In the rows, zero is written as 128.
Here are made-up things, facts about them, and rows of numbers that follow some of those facts. Name the thing behind each unnamed row.

Named rows:
[136 115 131  92 110 123 139 132 145 165 126 138  71 138 123 108 124  77
 126 107 123 100 176 147 148  77]: q_376
[140 144 104  84 114 153 138 152 127 150 126 146  91 110 127 110 150  90
 145 124 127 121 173 150 130 109]: q_585
[154  80 133   9 100 167 140 107 160 127 157 152  77 148 109  56 129  72
 146 152 134 150 167 145 106  72]: q_958
[143 144 107  61 113 119 124 129 129 176 133 125  76 135 127  89 115  78
 116 117 132 110 153 147 153  71]: q_162
[157 129  92  75 118 131 111 124 155 177 104 138  79 148 123  99 131  74
 117 132 120 122 176 121 135  86]: q_294
[137 146 109  83 112 157 140 151 126 150 131 143  92 107 127 108 150  94
 146 121 132 120 168 153 131 108]: q_355
[152 135 100 115 119 114 149 134 119 152 127 164  84 117 120 102 158  82
 153 129 129 120 177 171 137 120]: q_586
[158 134  89 112 121 110 145 135 121 153 122 169  83 122 120 102 158  78
 151 135 124 124 179 165 135 121]: q_7
[144 163  99  67 137 117 149 110 105 168 116 160  94  85 132 112 134  94
 141 126 146 141 136 177 152  97]: q_356
[139 130 119 103 147 154 161 105 132 152  95 160 103  90 136 105 157 115
 138 127 143 140 157 160 149 114]: q_607
[143 129 112  90 133 117 160 115 128 153 108 183  92  88 127 124 146  90
 152 120 129 137 161 167 143 105]: q_673
[143 113  98 130 169 167 150 129 139 147 122 161  97 106 134  83 163 112
 134 119 130 140 162 158 158 117]: q_593
[144 125  93 108 155 148 138 133 132 155 132 173  88  97 117 105 156  92
 153 115 131 143 164 169 140 115]: q_608
[142 122  99 111 156 153 138 130 130 151 131 170  85  93 114 105 154  90
 160 124 126 141 163 170 133 114]: q_818
[147  96 108 107 154 116 135 112 149 167 128 171  69 133 114 100 133  73
 133 109 124 133 170 160 154  85]: q_8
[147 130  98 132 132 115 147 132 114 152 131 164  73 114 118  97 166  81
 146 119 129 127 179 179 133 119]: q_713
[172 116  67 106 138  96 106 100 147 181 102 155  68 150 111  72 151  66
 116 138 118 139 175 136 130 100]: q_191
[141 127  82 117 127 120 142 126 114 164 125 144  87 113  99  88 173  93
 161 102 134 153 185 159 128 133]: q_396
[167 117  86 103 159 135 122  90 146 177  96 174  66 162 117 131 137  59
  91 130 116 150 175 137 137 102]: q_701
[149  99 117  95 141 121 143 101 149 164 133 172  66 125 112 111 133  71
 111 101 112 129 155 155 150  93]: q_581
[152 117  97  66 139 159 149 117 135 141 148 180  86  98 114  97 158  89
 132 118 126 157 147 162 129 121]: q_157

Facts:
q_422 | flebrun 957
q_956 | flebrun 982
q_449 | flebrun 982
q_704 | flebrun 180 | neven q_213
q_311 | flebrun 288 | breklagu q_26 | neven q_64
q_248 | flebrun 982 | breklagu q_869, q_963 | neven q_651
q_376 | flebrun 180 | breklagu q_735, q_930
q_979 | flebrun 288
q_881 | flebrun 982 | breklagu q_332 | neven q_511
q_794 | flebrun 44 | neven q_818
q_260 | flebrun 643 | breklagu q_32, q_49, q_673, q_496 | neven q_376
q_975 | flebrun 44
q_685 | flebrun 288 | neven q_970
q_303 | flebrun 288 | neven q_9
q_810 | flebrun 982 | neven q_358
q_49 | flebrun 957
q_293 | flebrun 288 | neven q_161
q_114 | flebrun 982
q_319 | flebrun 44 | breklagu q_32, q_593, q_717, q_494
q_119 | flebrun 44
q_204 | flebrun 288 | neven q_484
q_816 | flebrun 180
q_950 | flebrun 643
q_661 | flebrun 44
q_390 | flebrun 643
q_593 | flebrun 643 | neven q_239
q_722 | flebrun 957 | breklagu q_457, q_324
q_31 | flebrun 288 | neven q_593
q_547 | flebrun 957 | neven q_721
q_17 | flebrun 180 | neven q_390
q_342 | flebrun 44
q_987 | flebrun 180 | neven q_679
q_670 | flebrun 180
q_958 | flebrun 180 | breklagu q_987 | neven q_794
q_157 | flebrun 982 | neven q_207
q_475 | flebrun 957
q_761 | flebrun 643 | breklagu q_735, q_697, q_514
q_998 | flebrun 288 | neven q_31
q_496 | flebrun 44 | neven q_559
q_595 | flebrun 982 | neven q_260
q_960 | flebrun 957 | neven q_494
q_617 | flebrun 982 | neven q_364
q_239 | flebrun 288 | neven q_138
q_511 | flebrun 957 | neven q_356
q_274 | flebrun 982 | neven q_616
q_399 | flebrun 643 | neven q_541
q_748 | flebrun 180 | neven q_810
q_407 | flebrun 957
q_127 | flebrun 957
q_963 | flebrun 643 | neven q_119
q_818 | flebrun 643 | neven q_752
q_222 | flebrun 44 | neven q_204
q_191 | flebrun 957 | breklagu q_7, q_816, q_233 | neven q_157
q_403 | flebrun 180
q_646 | flebrun 44 | neven q_396
q_679 | flebrun 982 | neven q_848
q_717 | flebrun 180
q_370 | flebrun 643 | breklagu q_422, q_813, q_607, q_514, q_288
q_581 | flebrun 982 | breklagu q_110, q_704, q_390
q_277 | flebrun 288 | neven q_717
q_126 | flebrun 643 | breklagu q_842
q_782 | flebrun 180 | breklagu q_813, q_721 | neven q_50
q_106 | flebrun 957 | neven q_49
q_930 | flebrun 180
q_364 | flebrun 44 | neven q_274
q_473 | flebrun 957 | breklagu q_813, q_987, q_26, q_688
q_852 | flebrun 44
q_585 | flebrun 180 | neven q_56
q_701 | flebrun 982 | breklagu q_559, q_950, q_50
q_64 | flebrun 288 | neven q_277
q_7 | flebrun 288
q_759 | flebrun 957
q_338 | flebrun 288 | breklagu q_609, q_812, q_114 | neven q_288
q_161 | flebrun 180
q_607 | flebrun 44 | neven q_998
q_869 | flebrun 957 | neven q_74
q_844 | flebrun 180
q_659 | flebrun 288 | breklagu q_342, q_64, q_138, q_390
q_703 | flebrun 44 | breklagu q_422, q_713
q_771 | flebrun 643 | neven q_704
q_181 | flebrun 44
q_677 | flebrun 957
q_396 | flebrun 957 | neven q_547
q_735 | flebrun 44 | neven q_123
q_32 | flebrun 288
q_432 | flebrun 180 | breklagu q_608, q_794, q_746, q_586, q_661, q_595, q_511
q_673 | flebrun 44
q_757 | flebrun 982 | neven q_808
q_332 | flebrun 44
q_842 | flebrun 288
q_9 | flebrun 643 | neven q_852
q_894 | flebrun 44 | neven q_535
q_939 | flebrun 180
q_586 | flebrun 288
q_688 | flebrun 180 | neven q_919
q_117 | flebrun 982
q_970 | flebrun 643
q_541 | flebrun 982 | neven q_110
q_197 | flebrun 44
q_227 | flebrun 643 | neven q_829
q_294 | flebrun 180 | breklagu q_585, q_559, q_746, q_717, q_844, q_816 | neven q_665
q_676 | flebrun 643 | neven q_782
q_218 | flebrun 288 | neven q_771
q_123 | flebrun 643 | neven q_869
q_484 | flebrun 44 | neven q_958
q_697 | flebrun 44 | neven q_759
q_609 | flebrun 957 | neven q_881
q_746 | flebrun 982 | neven q_757
q_713 | flebrun 957
q_288 | flebrun 643 | neven q_486
q_608 | flebrun 643 | neven q_106
q_616 | flebrun 643 | breklagu q_725, q_204 | neven q_222
q_494 | flebrun 288 | neven q_975
q_700 | flebrun 643 | breklagu q_233 | neven q_914
q_838 | flebrun 180
q_33 | flebrun 44
q_965 | flebrun 288 | breklagu q_407, q_535, q_593, q_979, q_721 | neven q_227
q_808 | flebrun 180 | neven q_218
q_550 | flebrun 957 | neven q_576
q_110 | flebrun 44 | neven q_965
q_557 | flebrun 957 | neven q_706
q_406 | flebrun 982 | neven q_987
q_355 | flebrun 180 | neven q_399
q_358 | flebrun 180 | neven q_311
q_130 | flebrun 44 | neven q_248
q_994 | flebrun 180 | neven q_738
q_457 | flebrun 982 | neven q_162
q_50 | flebrun 982 | neven q_320
q_848 | flebrun 982
q_564 | flebrun 982 | breklagu q_277, q_816, q_50 | neven q_838
q_162 | flebrun 180 | breklagu q_685, q_844, q_651, q_960, q_547 | neven q_381
q_486 | flebrun 44 | neven q_449
q_829 | flebrun 288 | breklagu q_759, q_74
q_381 | flebrun 982 | breklagu q_484, q_547 | neven q_370
q_435 | flebrun 288 | neven q_7
q_919 | flebrun 288
q_356 | flebrun 44 | neven q_457
q_812 | flebrun 44
q_26 | flebrun 643
q_138 | flebrun 957 | neven q_685
q_725 | flebrun 982 | neven q_746
q_752 | flebrun 288
q_651 | flebrun 288 | neven q_617
q_535 | flebrun 288 | neven q_979
q_415 | flebrun 957 | breklagu q_757, q_50 | neven q_514
q_622 | flebrun 288 | breklagu q_813, q_435, q_950, q_26, q_688
q_74 | flebrun 44
q_706 | flebrun 643 | breklagu q_987, q_157 | neven q_670
q_721 | flebrun 44 | neven q_406
q_207 | flebrun 44 | breklagu q_472, q_324, q_127 | neven q_963
q_559 | flebrun 982 | neven q_697
q_648 | flebrun 288 | breklagu q_342, q_49, q_406, q_956
q_320 | flebrun 288 | neven q_432
q_472 | flebrun 288
q_8 | flebrun 643 | breklagu q_119
q_213 | flebrun 44 | neven q_842
q_914 | flebrun 180 | neven q_725
q_813 | flebrun 957 | neven q_646
q_665 | flebrun 44 | breklagu q_204 | neven q_338
q_738 | flebrun 44
q_56 | flebrun 44
q_514 | flebrun 288 | neven q_607
q_324 | flebrun 288
q_576 | flebrun 982 | neven q_994
q_233 | flebrun 44

Which thing is each row?
No name comes twice in this set of rows, the named rows included.
[159 103  84  93 155 120 113 107 164 176 117 170  74 133 112  90 138  75
 126 122 124 143 164 142 145  90] -> q_700
[136 117  89  93 136 147 151 120 128 162 129 157  94  99  95 119 160  94
 148  81 121 162 164 147 136 135] -> q_406
[136  83 138 108 149 125 130 105 158 164 139 147  67  84  99  78 126  82
 161 111 105 109 142 159 140  76] -> q_616
[149 124  96 127 129 106 146 133 116 151 135 168  74 111 118  93 164  79
 146 117 123 126 176 176 135 117] -> q_49
[143 139 114 128 129 141 148 124 121 157 118 137  90 114 124  88 164 105
 144 127 142 116 169 167 144 123] -> q_514
[143 137 112  82 131 133 145 113 144 157 107 183  93  81 124 120 157 100
 148 123 145 136 158 165 133 112] -> q_213
[150 129 103 114 118 106 150 133 123 153 131 162  81 112 118  97 154  82
 153 123 126 114 172 170 142 115] -> q_324
[144 131  97 102 147 150 124 137 158 157 136 191  82  91 117 112 169  97
 145 112 148 133 167 171 132 119] -> q_771
[152 121 111 100 120 108 130 105 140 175 120 135  75 135 110  77 142  85
 133 123 137 117 165 153 145  97] -> q_338
[152 132  99 118 127 134 147 129 125 151 120 150  91 113 125  83 165  99
 146 134 133 122 169 162 141 124] -> q_685
[138 131  99 113 157 154 140 130 126 159 130 163  87  99 116 107 155  96
 150 113 139 143 164 173 143 115] -> q_288

Now the same things, written a new way:
Known rows:
[131 109 128  90 143 112 116 114 110 120 145 144 128 143 150 138 132  84
 131 151 128 106 146 144  79 151 154 107  97]: q_233
[133 113 122 160 147  83 131 135  86 135  84 143 114 141 102  74 148  71
 150 117 128  96 114 140  94 145 107 103 127]: q_435
[140 106 126 106 145 112 123 119 118 115 128 141 126 144 127 132 137  89
 135 143 132 111 136 137  96 158 143 119  90]: q_757
[129 107 129  94 144 116 113 110 121 114 150 141 134 146 161 143 132  95
 130 151 125 108 141 150  78 157 159 108  87]: q_794
[136 121 121 121 153 157 147 128 133 126 127 119 126 130 124 140 127 126
 104 156 128 120 133 125 122 140 131 117 134]: q_914
[134 111 132 108 142 126 113 113 118 126 140 145 144 145 149 127 141  77
 134 131 136 106 108 159  72 176 126 118 100]: q_685
[140 141 123 119 149 149 124 131 104 125 140 134 136 124 127 124 130 115
 112 148 119 119 131 141 131 142 153 119 135]: q_975
[144 131 120 126 155 160 139 122 145 122 134 121 125 128 122 145 130 119
 105 155 131 120 140 139 121 134 137 112 126]: q_670
[125 139 122 120 153 154 140 125 121 140 131 145 144 121 148 126 128  88
 106 157 122 105 132 136 111 136 131 102 135]: q_127
[169 142 121  53 149 176  86 192 113 164 140 136 143 125 147 119 138  90
 141 105 144  98 115 121 115 129 102 113 146]: q_64
[141 136 127 113 151 162 131 127 114 126 137 131 134 130 123 127 129 109
 116 147 130 119 126 129 122 151 139 148 131]: q_576
[138 140 128 130 149 158 126 134 108 135 127 134 144 126 132 109 134  92
 124 130 129 111  95 136 119 157 114 133 137]: q_998
[162 139 121  87 148 196 103 171 127 133 147  94 135 135 112 130 122 158
 121 107 135 136 111 113 156 152 147 143 155]: q_581
[135  98 129 141 146 128 128  98 126  99 146  99 116 168 126 129 120 148
 140 115 127 144 102 142 111 190 164 140 103]: q_564
[142 139 125 110 153 164 126 130 117 131 133 126 135 128 121 121 127 116
 120 144 126 117 126 122 126 153 137 130 124]: q_810
[134 120 121 120 153 165 145 130 139 122 125 123 127 128 126 139 127 128
 106 153 128 119 131 128 121 142 137 110 130]: q_808
[141 106 116 137 152  85 154 128 112 123  92 149 103 126  89 114 141  73
 115 145 132 105 151 136  93 102 119 112 141]: q_987
[133 102 125 117 147 114 126 108 122 120 157 141 136 147 169 146 129  79
 125 145 126 114 131 154  79 155 145 101  98]: q_511
[132 146 125 106 145 145 126 128  97 124 136 144 141 121 132 137 131  93
 111 159 128 106 137 149 123 135 146 123 139]: q_119
[143 128 117 194 152 102 137 127  97 124  98 117 109 141  93  79 143 107
 150 100 121 122 103 142 130 157 122 115 140]: q_311
[134 142 124 101 149 151 130 133 105 136 137 146 142 120 135 128 128  92
 110 159 123 105 140 129 113 133 150 120 129]: q_812

Name these rows:
No name comes twice in this set of rows, the named rows included.
[146 147 116 192 166 148 155 115 128 123 119 105 104 135  87 107 128 150
 117 126 124 140 135 134 146 126 154 117 143] -> q_376
[147 116 121 166 148 133 114 145 112 120 118  93 115 151  99  97 134 140
 152  91 132 138  79 146 140 166 129 132 163] -> q_965
[130 147 128 150 150 180 140 117 106 117 146 105 140 126 126 131 116 150
 100 148 120 137 103 138 161 164 163 142 157] -> q_207
[138 104 130  92 148 112 122 113 127 124 158 142 123 150 148 133 129 104
 124 138 124 115 163 122  44 175 160 107  91] -> q_608
[133 112 132 115 143 115 103 115 120 126 124 143 138 149 146 105 152  88
 144 138 137 102 114 161  71 176 129  97  97] -> q_7
[151 138 108 224 158 116 153 135 102  99 106  92  91 133  48 102 136 145
 124 111 108 157 119 126 167 153 152 126 161] -> q_370
[157 107 123  74 142 115  84 156 109 140 138 134 129 149 138 121 142  78
 149 101 143 104 113 145  81 145 113 115 125] -> q_494
[152 138 123 135 154 181 136 129 118 121 144 118 133 128 115 138 120 123
 111 130 123 137 109 125 151 159 139 148 125] -> q_881
[167 126 117   9 143 162  78 197 119 156 149 138 137 127 145 143 132 101
 123 114 138  95 145 112 115 104 128 118 152] -> q_342
[133 118 115 232 156  97 153 127 101 115  96  90  96 147  84  87 135 144
 132 110 113 146 108 138 149 141 144 104 171] -> q_473
[134 147 127 157 150 178 127 125 114 123 128 118 149 128 120 111 135 127
 120 137 130 128  77 150 144 168 130 126 154] -> q_829
[139 115 112 178 156 118 156 125 132 113  97 105  96 138  81 113 131 135
 124 132 123 135 125 132 134 131 136 114 144] -> q_958
[133 104 116 140 148  58 146 141  81 140  90 154 104 134  96  87 142  47
 130 120 125  99 143 133  87  98 113 104 149] -> q_813
[130  78 131 155 151 113 137  92 157  94 155  82 106 181 133 145 117 184
 130 118 133 152 113 151  91 190 177 128 125] -> q_294

